Here is a tiny trained network, its code and every weight. The questions are about switching its units off for an input and a class, where a switched-off unit gives its printed mean instead of its output.

import numpy as np


def w(rows, s, z=0):
    codes = np.array(rows[::2]) - 128.0
    scale = np.full(codes.shape[1], s)
    scale[-1] = z or s
    return codes * scale


def f(y):
    return np.maximum(y, 0)


def log_softmax(a):
    a = a - a.max(-1, keepdims=True)
    return a - np.log(np.exp(a).sum(-1, keepdims=True))


def net(x, mask):
    res = np.array(x, float).reshape(1, 4) / 4 @ E
    y = f(res @ A[0][:, :-1].T + A[0][:, -1])
    res = res + np.where(mask, y, B[0][:, -1]) @ B[0][:, :-1]
    return log_softmax(res[-1] @ U[:, :-1].T + U[:, -1])


A, B = {}, {}
E = w([
[118,11,2,147,105,88,182,207,191,97,64],'x0',
[143,38,92,226,35,243,71,31,140,58,139],'x1',
[26,178,100,94,170,20,207,44,188,100,122],'x2',
[164,161,41,89,177,109,164,184,175,208,226],'x3',
],0.0078)
A[0] = w([
[138,150,199,152,74,140,52,31,82,63,111,112],'N1',
[92,140,252,177,73,148,55,77,96,89,109,92],'N2',
[126,149,195,193,84,235,59,79,69,65,95,164],'N3',
[27,107,51,128,171,144,186,16,240,108,157,210],'N4',
[177,39,68,177,54,240,95,148,141,162,135,251],'N5',
[224,124,130,101,108,146,57,209,145,230,207,89],'N6',
[173,32,113,203,26,161,96,104,148,72,103,67],'N7',
[99,113,114,137,168,27,253,126,186,120,101,201],'N8',
[148,74,72,211,105,165,140,116,158,119,104,159],'N9',
[218,29,65,201,60,199,82,166,92,152,153,181],'N10',
[92,182,105,82,170,113,162,65,172,156,231,124],'N11',
[96,69,44,135,129,78,194,145,182,63,2,106],'N12',
[109,222,189,44,196,108,143,183,49,218,120,132],'N13',
[138,89,197,198,53,157,97,58,110,98,137,222],'N14',
[134,43,101,181,29,176,103,112,123,55,122,76],'N15',
[147,51,110,238,63,185,99,88,106,37,96,97],'N16',
],0.0071,0.0029)
B[0] = w([
[167,167,220,112,77,154,105,67,122,106,71,220],'N1',
[174,147,195,86,101,143,120,90,86,92,70,217],'N2',
[139,118,215,115,79,196,68,101,115,26,65,246],'N3',
[72,183,93,106,21,89,125,87,112,67,156,212],'N4',
[101,132,70,215,141,129,125,159,223,79,154,237],'N5',
[179,99,84,148,203,165,219,159,188,95,143,191],'N6',
[69,129,74,191,96,160,34,153,149,214,79,224],'N7',
[90,127,143,54,141,56,144,139,32,131,172,209],'N8',
[70,123,86,145,130,123,132,186,146,142,101,191],'N9',
[116,37,54,235,166,207,165,148,227,57,153,234],'N10',
[184,194,75,160,144,60,103,38,124,150,208,188],'N11',
[10,56,177,73,117,107,207,248,67,73,156,209],'N12',
[207,111,135,126,159,160,120,155,151,229,107,213],'N13',
[146,89,174,157,73,184,64,134,131,82,67,230],'N14',
[74,97,79,170,123,162,43,125,149,172,69,218],'N15',
[99,143,109,185,60,141,39,140,167,210,2,239],'N16',
],0.0074,0.014)
U = w([
[204,156,153,90,184,131,130,144,117,254,122,249],'0',
[55,81,139,50,120,90,181,177,75,69,138,97],'1',
[153,136,220,116,83,158,91,74,104,39,94,205],'2',
[132,199,82,106,122,79,142,39,112,136,196,63],'3',
[176,95,88,154,174,172,185,154,173,47,179,92],'4',
[83,103,75,177,101,160,83,131,163,116,95,65],'5',
],0.0096,0.0015)

Each question gives the input, the list of numbers given to net, and the class t.
The units are the neurons (one row each of A and B). Each row of codes is followed by its name. A weight is (code - 128) times the scale printed after its matrix; where a second scale follows, it is the last column's (A, B and U).
mask holds one flag per neuron, in row order. A switched-off neuron (its flag False) gives its mean, the last column of its row in B, instead of its output. The means were averaged over made-up inputs and are rounded, as every weight is.
A unit's drop is (log p(t) with every unit on - log p(t) with that unit switched off) / (log p(t) with every unit on - log p(t) with every unit switched off).
The circuit of an input: a set's keep is (log p(t) with only the set's units on - log p(t) with every unit switched off) / (log p(t) with every unit on - log p(t) with every unit switched off). Starting from the 12 units with the biggest drops (on a tie, the unit counted first), units are removed one at a time, each time the one whose removal leaves the highest keep (on an exact tie, the one counted first), for as long as the keep stays at least 0.8.
circuit, biggest first: the units of the circuit, biggest drop first
top k neurons: the k neurons with the biggest drops, biggest first
drop of u: that unit's drop, to one decimal
input [5,-8,1,4], class 1: top 2 neurons	[N12; N8]
input [-7,3,6,2], class 3: top 2 neurons	[N11; N3]
input [-2,-6,5,6], class 3: circuit, biggest first	[N11]
input [-3,8,-6,-6], class 5: top 3 neurons	[N7; N10; N16]
input [4,-3,7,8], class 1: top 2 neurons	[N12; N8]
input [1,-8,6,5], class 3: top 2 neurons	[N11; N4]
input [0,-2,-3,-1], class 4: top 2 neurons	[N16; N7]
input [0,-8,6,-1], class 0: drop of N10	0.1
input [5,-8,-6,-4], class 1: drop of N13	-0.1
input [4,-8,-1,0], class 1: drop of N11	0.1
input [-2,6,7,-6], class 2: drop of N8	0.0
